Below is a small trained network, with its code and all its weights. Each question gives an input and a target symbol and asks what happens when units are switched off, that is, made to give their printed mean instead of their output.

import numpy as np


def w(rows, s, z=0):
    codes = np.array(rows[::2]) - 128.0
    scale = np.full(codes.shape[1], s)
    scale[-1] = z or s
    return codes * scale


def norm(h):
    return h / np.sqrt((h * h).mean(-1, keepdims=True) + 1e-5)


def f(y):
    return np.maximum(y, 0)


def softmax(a):
    e = np.exp(a - a.max(-1, keepdims=True))
    return e / e.sum(-1, keepdims=True)


def log_softmax(a):
    a = a - a.max(-1, keepdims=True)
    return a - np.log(np.exp(a).sum(-1, keepdims=True))


def net(x, mask):
    ids = ['αγδεζηλξπστψω'.index(c) for c in x.split()]
    T = len(ids)
    res = E[ids] + P[:T]
    r = norm(res)
    for j in range(3):
        rows = slice(3 * j, 3 * j + 3)
        q, k, v = (r @ M[0][rows].T for M in (Q, K, V))
        z = softmax(np.where(np.tri(T) > 0, q @ k.T / 3**0.5, -1e9)) @ v
        o = O[0][rows]
        res = res + np.where(mask[j], z, o[:, -1]) @ o[:, :-1]
    y = f(norm(res) @ A[0][:, :-1].T + A[0][:, -1])
    res = res + np.where(mask[3:11], y, B[0][:, -1]) @ B[0][:, :-1]
    return log_softmax(norm(res)[-1] @ U[:, :-1].T + U[:, -1])


Q, K, V, O, A, B = {}, {}, {}, {}, {}, {}
E = w([
[211,89,105,125,134,126,125,104,176,156,162],'α',
[187,83,147,101,135,139,132,93,140,146,151],'γ',
[186,137,104,47,124,148,184,147,150,153,147],'δ',
[54,99,165,100,87,109,136,119,136,176,165],'ε',
[98,77,135,89,102,92,115,110,89,150,184],'ζ',
[95,119,135,80,84,94,94,118,94,175,175],'η',
[107,106,128,106,171,110,118,104,156,250,85],'λ',
[228,116,149,153,150,117,162,160,176,155,125],'ξ',
[114,128,154,187,136,220,84,162,140,142,137],'π',
[130,112,181,187,47,116,122,116,108,154,139],'σ',
[148,105,124,79,82,89,92,154,145,140,70],'τ',
[121,47,150,132,127,111,161,185,129,109,143],'ψ',
[146,114,104,134,160,97,133,153,30,157,100],'ω',
],0.022)
P = w([
[96,102,226,66,135,146,120,7,76,40,96],'0',
[154,80,216,66,151,134,89,56,102,94,130],'1',
[155,99,188,82,151,131,90,86,110,97,133],'2',
[138,111,178,97,132,124,96,101,109,128,140],'3',
[143,120,165,116,125,113,98,122,113,137,138],'4',
[133,141,152,119,119,113,123,145,117,145,139],'5',
[142,156,128,133,108,108,131,165,124,158,146],'6',
[137,163,113,153,102,108,139,165,130,172,149],'7',
[134,152,111,160,89,95,166,177,137,202,155],'8',
],0.011)
Q[0] = w([
[165,118,95,120,175,146,131,123,115,32,60],'head 0',
[76,173,145,148,157,168,108,125,75,42,145],'head 0',
[46,120,111,143,112,85,116,91,69,154,90],'head 0',
[132,94,207,131,99,104,112,210,63,152,121],'head 1',
[153,100,116,78,61,102,161,133,110,231,192],'head 1',
[205,133,153,108,160,176,145,173,153,181,106],'head 1',
[228,51,117,64,132,94,181,130,160,111,47],'head 2',
[145,153,187,109,45,103,103,146,151,248,218],'head 2',
[195,151,127,133,164,136,171,127,187,98,133],'head 2',
],0.011)
K[0] = w([
[83,74,172,91,110,128,114,107,108,34,85],'head 0',
[153,126,145,125,128,157,101,2,129,80,127],'head 0',
[156,112,124,118,190,131,189,33,138,152,147],'head 0',
[144,129,33,175,97,150,110,134,104,138,143],'head 1',
[176,152,63,166,118,130,184,184,139,212,103],'head 1',
[107,134,142,179,87,141,98,184,116,155,48],'head 1',
[125,93,159,115,98,24,151,198,65,109,152],'head 2',
[149,177,57,174,110,112,161,203,171,211,161],'head 2',
[134,121,191,132,33,89,130,155,134,146,126],'head 2',
],0.012)
V[0] = w([
[176,157,131,132,131,150,120,145,126,133,14],'head 0',
[107,164,107,72,124,85,138,67,227,116,123],'head 0',
[116,156,146,148,95,157,75,88,202,152,156],'head 0',
[140,103,90,147,198,92,93,129,1,143,97],'head 1',
[63,81,108,118,133,129,106,108,216,169,136],'head 1',
[84,100,148,93,86,166,113,191,92,88,151],'head 1',
[136,104,93,82,197,32,172,76,84,99,169],'head 2',
[103,151,131,83,123,38,108,106,145,186,27],'head 2',
[108,49,120,133,106,39,179,144,198,89,129],'head 2',
],0.012)
O[0] = w([
[213,164,136,87,51,161,87,104,140,229,94,131],'head 0',
[63,207,172,172,86,201,120,132,193,135,177,64],'head 0',
[151,206,67,148,196,84,21,47,109,82,117,191],'head 0',
[160,135,98,139,99,204,236,136,106,171,1,97],'head 1',
[108,152,65,44,74,135,126,113,194,89,188,137],'head 1',
[68,87,123,81,143,91,120,116,137,184,136,171],'head 1',
[131,161,53,197,64,26,214,168,136,181,114,10],'head 2',
[149,215,141,182,192,122,151,109,205,200,53,66],'head 2',
[32,170,168,68,67,1,186,165,136,92,44,46],'head 2',
],0.0084,0.012)
A[0] = w([
[206,193,154,127,120,145,161,186,172,124,72,89],'neuron 0',
[137,72,123,96,231,199,105,160,167,81,162,159],'neuron 1',
[78,131,100,130,107,118,83,133,128,30,146,125],'neuron 2',
[126,217,137,107,151,164,89,101,188,175,75,52],'neuron 3',
[52,112,118,192,99,216,88,152,80,156,177,2],'neuron 4',
[43,231,74,134,96,155,176,69,76,130,138,35],'neuron 5',
[145,137,114,71,164,120,115,149,134,165,62,165],'neuron 6',
[130,93,126,106,92,143,104,119,27,190,8,104],'neuron 7',
],0.011,0.0026)
B[0] = w([
[78,75,151,183,168,112,90,125,121,64,103,168],'neuron 0',
[45,103,105,101,86,254,98,179,111,85,105,250],'neuron 1',
[137,195,166,135,108,181,141,161,73,149,68,173],'neuron 2',
[86,73,132,124,83,127,126,79,222,157,72,170],'neuron 3',
[92,91,12,146,154,111,84,153,63,139,97,184],'neuron 4',
[238,127,117,70,153,137,100,130,124,122,114,142],'neuron 5',
[133,129,115,127,172,164,120,39,106,207,101,166],'neuron 6',
[159,142,113,162,186,179,224,188,184,150,187,154],'neuron 7',
],0.012,0.014)
U = w([
[175,234,132,159,54,136,97,145,62,110,99,183],'α',
[124,114,139,176,81,136,175,22,83,70,188,41],'γ',
[208,98,212,117,77,150,130,163,164,184,248,75],'δ',
[45,226,188,122,199,115,134,104,111,84,171,71],'ε',
[59,119,52,225,80,81,94,157,95,172,199,81],'ζ',
[87,168,64,200,209,136,156,143,176,75,231,99],'η',
[163,108,26,128,67,147,157,141,190,35,149,13],'λ',
[157,106,254,217,204,93,97,139,82,82,147,51],'ξ',
[194,122,45,103,207,55,102,90,89,117,136,41],'π',
[120,68,119,77,126,214,61,159,97,88,139,250],'σ',
[103,132,162,139,85,149,82,92,175,209,68,172],'τ',
[89,49,119,66,84,73,181,173,89,82,76,86],'ψ',
[165,125,95,183,147,191,200,202,81,172,100,125],'ω',
],0.0068,0.0016)

Each question gives the input, a string of symbols that net reads in full, and the target symbol t.
The units are the heads (3 rows each of Q, K, V and O) and the neurons (one row each of A and B). Each row of codes is followed by its name. A weight is (code - 128) times the scale printed after its matrix; where a second scale follows, it is the last column's (O, A, B and U).
mask holds one flag per unit, heads first, then neurons. A switched-off unit (its flag False) gives its mean, the last column of its rows in O or B, instead of its output. The means were averaged over made-up inputs and are rounded, as every weight is.
A unit's drop is (log p(t) with every unit on - log p(t) with that unit switched off) / (log p(t) with every unit on - log p(t) with every unit switched off).
The circuit of an input: a set's keep is (log p(t) with only the set's units on - log p(t) with every unit switched off) / (log p(t) with every unit on - log p(t) with every unit switched off). Starting from all 11 units, units are removed one at a time, each time the one whose removal leaves the highest keep (on an exact tie, the one counted first), for as long as the keep stays at least 0.8.
circuit, biggest first: the units of the circuit, biggest drop first
unit that matters most: the unit with the biggest drop
top k neurons: the k neurons with the biggest drops, biggest first
heads that matter: for each layer, one digit per head in row order, 1 if its drop is at least 0.15 and else 0, layers parted by /
drop when u is switched off: that unit's drop, to one decimal
input δ ε λ π τ λ ε, target τ: circuit, biggest first -> head 2
input τ π π ψ γ, target ψ: heads that matter -> 001
input τ ε ψ π δ σ, target ζ: heads that matter -> 101
input π π ψ σ δ ω η, target ω: circuit, biggest first -> head 1; neuron 7
input α δ ε ε, target ζ: circuit, biggest first -> head 2; neuron 1
input ω η ψ π λ α σ, target α: heads that matter -> 001
input δ η α, target η: heads that matter -> 101
input ζ π π τ ψ δ ψ η α, target ψ: heads that matter -> 101
input π π ξ π δ π π π α, target π: heads that matter -> 101
input δ π τ π γ ε α, target ε: circuit, biggest first -> head 2; head 0; neuron 4
input λ ω η δ, target ω: heads that matter -> 011
input γ π π γ, target π: heads that matter -> 101
input ψ δ ε λ γ, target λ: circuit, biggest first -> head 1; head 2
input τ τ π δ, target τ: circuit, biggest first -> head 2; neuron 3
input ψ α ω ξ δ π ω α, target ω: circuit, biggest first -> head 1
input ε σ π π δ η, target ζ: circuit, biggest first -> head 2; head 0; neuron 1
input ε π ε δ ω π π γ, target π: circuit, biggest first -> head 2; head 0
input ζ π δ ψ π δ ε ξ, target ξ: circuit, biggest first -> head 2; neuron 1; neuron 0
input α π η α ε π δ λ δ, target λ: heads that matter -> 111
input γ ψ δ π λ ξ η η, target δ: unit that matters most -> head 0
input τ δ α α ξ δ, target ξ: heads that matter -> 011
input ξ α ζ π δ η δ ζ, target ζ: heads that matter -> 101
input λ δ π τ ζ π ψ π λ, target τ: circuit, biggest first -> head 2; neuron 3
input τ ε π η ξ π α, target π: circuit, biggest first -> head 2; neuron 1
input σ τ η, target π: top 2 neurons -> neuron 1; neuron 5
input η ε η, target π: top 2 neurons -> neuron 5; neuron 1
input τ δ π π α ψ ξ, target ψ: circuit, biggest first -> head 2
input τ ω τ, target ω: drop when head 2 is switched off -> 0.0
input ψ π ξ ψ ε ψ ψ η, target δ: drop when head 0 is switched off -> 0.3
